Here is a tiny trained network, its code and every weight. The questions are about switching its units off for an input and a class, where a switched-off unit gives its printed mean instead of its output.

import numpy as np


def w(rows, s, z=0):
    codes = np.array(rows[::2]) - 128.0
    scale = np.full(codes.shape[1], s)
    scale[-1] = z or s
    return codes * scale


def f(y):
    return y / 2 * (1 + np.tanh(0.7978845608 * (y + 0.044715 * y**3)))


def log_softmax(a):
    a = a - a.max(-1, keepdims=True)
    return a - np.log(np.exp(a).sum(-1, keepdims=True))


def net(x, mask):
    res = np.array(x, float).reshape(1, 7) / 4 @ E
    y = f(res @ A[0][:, :-1].T + A[0][:, -1])
    res = res + np.where(mask, y, B[0][:, -1]) @ B[0][:, :-1]
    return log_softmax(res[-1] @ U[:, :-1].T + U[:, -1])


A, B = {}, {}
E = w([
[115,199,70,232,55,168,102],'x0',
[130,125,127,132,128,125,126],'x1',
[79,150,106,76,47,57,38],'x2',
[126,115,134,131,110,129,133],'x3',
[11,167,187,194,156,55,151],'x4',
[132,123,134,134,128,126,121],'x5',
[124,104,126,131,108,129,138],'x6',
],0.011)
A[0] = w([
[185,103,136,57,159,119,155,188],'N0',
[134,145,149,78,103,110,89,182],'N1',
[210,111,76,121,115,197,121,204],'N2',
[111,168,51,212,96,185,106,183],'N3',
[102,148,79,124,47,131,80,152],'N4',
[207,100,85,57,112,148,87,234],'N5',
[73,141,164,108,162,96,125,181],'N6',
[125,105,179,66,150,81,143,223],'N7',
[162,131,103,147,151,160,161,174],'N8',
[145,125,162,150,189,128,225,186],'N9',
[55,173,168,255,85,105,145,145],'N10',
[148,121,150,182,186,211,218,255],'N11',
],0.0098,0.0086)
B[0] = w([
[111,47,103,82,193,198,107,197],'N0',
[89,81,102,64,127,92,88,168],'N1',
[197,146,113,69,97,239,101,222],'N2',
[215,252,76,196,78,131,115,220],'N3',
[124,200,118,114,122,86,41,194],'N4',
[165,80,61,2,144,150,56,229],'N5',
[30,95,212,106,91,89,179,181],'N6',
[31,41,164,84,105,99,167,202],'N7',
[177,114,126,154,110,195,140,174],'N8',
[123,58,159,186,184,180,213,207],'N9',
[138,184,89,189,199,66,174,223],'N10',
[202,114,164,201,129,226,253,250],'N11',
],0.0081,0.016)
U = w([
[155,53,140,74,178,250,150,109],'0',
[251,183,107,151,35,243,132,52],'1',
[102,33,42,42,128,98,33,214],'2',
[182,215,65,89,32,125,9,191],'3',
[69,63,248,192,142,158,207,116],'4',
[192,185,100,231,190,97,211,160],'5',
[24,116,224,70,67,5,148,146],'6',
[61,253,108,161,142,15,84,6],'7',
],0.0058,0.0017)

Each question gives the input, the list of numbers given to net, and the class t.
The units are the neurons (one row each of A and B). Each row of codes is followed by its name. A weight is (code - 128) times the scale printed after its matrix; where a second scale follows, it is the last column's (A, B and U).
mask holds one flag per neuron, in row order. A switched-off neuron (its flag False) gives its mean, the last column of its row in B, instead of its output. The means were averaged over made-up inputs and are rounded, as every weight is.
A unit's drop is (log p(t) with every unit on - log p(t) with that unit switched off) / (log p(t) with every unit on - log p(t) with every unit switched off).
The circuit of an input: a set's keep is (log p(t) with only the set's units on - log p(t) with every unit switched off) / (log p(t) with every unit on - log p(t) with every unit switched off). Starting from all 12 units, units are removed one at a time, each time the one whose removal leaves the highest keep (on an exact tie, the one counted first), for as long as the keep stays at least 0.8.
units of the circuit, in order: the units of the circuit, biggest drop first
most important unit: the unit with the biggest drop
k most important neurons: the k neurons with the biggest drops, biggest first
drop of u: that unit's drop, to one decimal
input [-7,-4,1,-1,6,4,-1], class 6: units of the circuit, in order : (N11 N6)
input [-5,2,1,-7,-4,4,-4], class 2: units of the circuit, in order : (N11 N5)
input [1,1,1,2,5,5,2], class 7: units of the circuit, in order : (N11 N10)
input [-1,7,-6,-6,8,4,-8], class 4: units of the circuit, in order : (N6)
input [6,3,1,1,-8,4,4], class 3: units of the circuit, in order : (N11 N4)
input [1,5,-2,3,5,-8,8], class 5: 2 most important neurons : (N10 N7)
input [0,1,1,-7,-1,0,-8], class 2: 3 most important neurons : (N11 N3 N9)
input [4,0,0,-4,1,-1,5], class 5: units of the circuit, in order : (N5 N10)
input [5,8,1,0,3,-8,2], class 7: 2 most important neurons : (N11 N9)
input [0,-5,-6,3,1,-2,7], class 4: units of the circuit, in order : (N5 N9)
input [1,-2,6,-5,-1,5,-8], class 3: 4 most important neurons : (N0 N9 N4 N7)
input [7,0,8,1,2,0,-1], class 7: 3 most important neurons : (N10 N2 N5)
input [-3,-7,-7,-6,1,7,8], class 4: 2 most important neurons : (N5 N9)
input [6,-2,-3,-1,1,4,6], class 5: 2 most important neurons : (N10 N5)
input [0,-1,5,0,-5,3,2], class 2: most important unit : N3
input [-1,2,6,6,8,-1,-4], class 6: 3 most important neurons : (N6 N3 N7)
input [6,-4,1,-1,8,7,-7], class 7: 2 most important neurons : (N11 N9)
input [-5,-3,-2,-3,2,1,-1], class 4: drop of N5 : 0.1
input [-6,2,1,5,-1,3,6], class 2: drop of N11 : 0.5
input [-2,3,3,-4,-3,-6,2], class 2: most important unit : N11
input [4,1,2,-4,-7,3,5], class 3: drop of N11 : 0.3
input [8,-4,3,5,8,1,-1], class 7: drop of N11 : 0.2
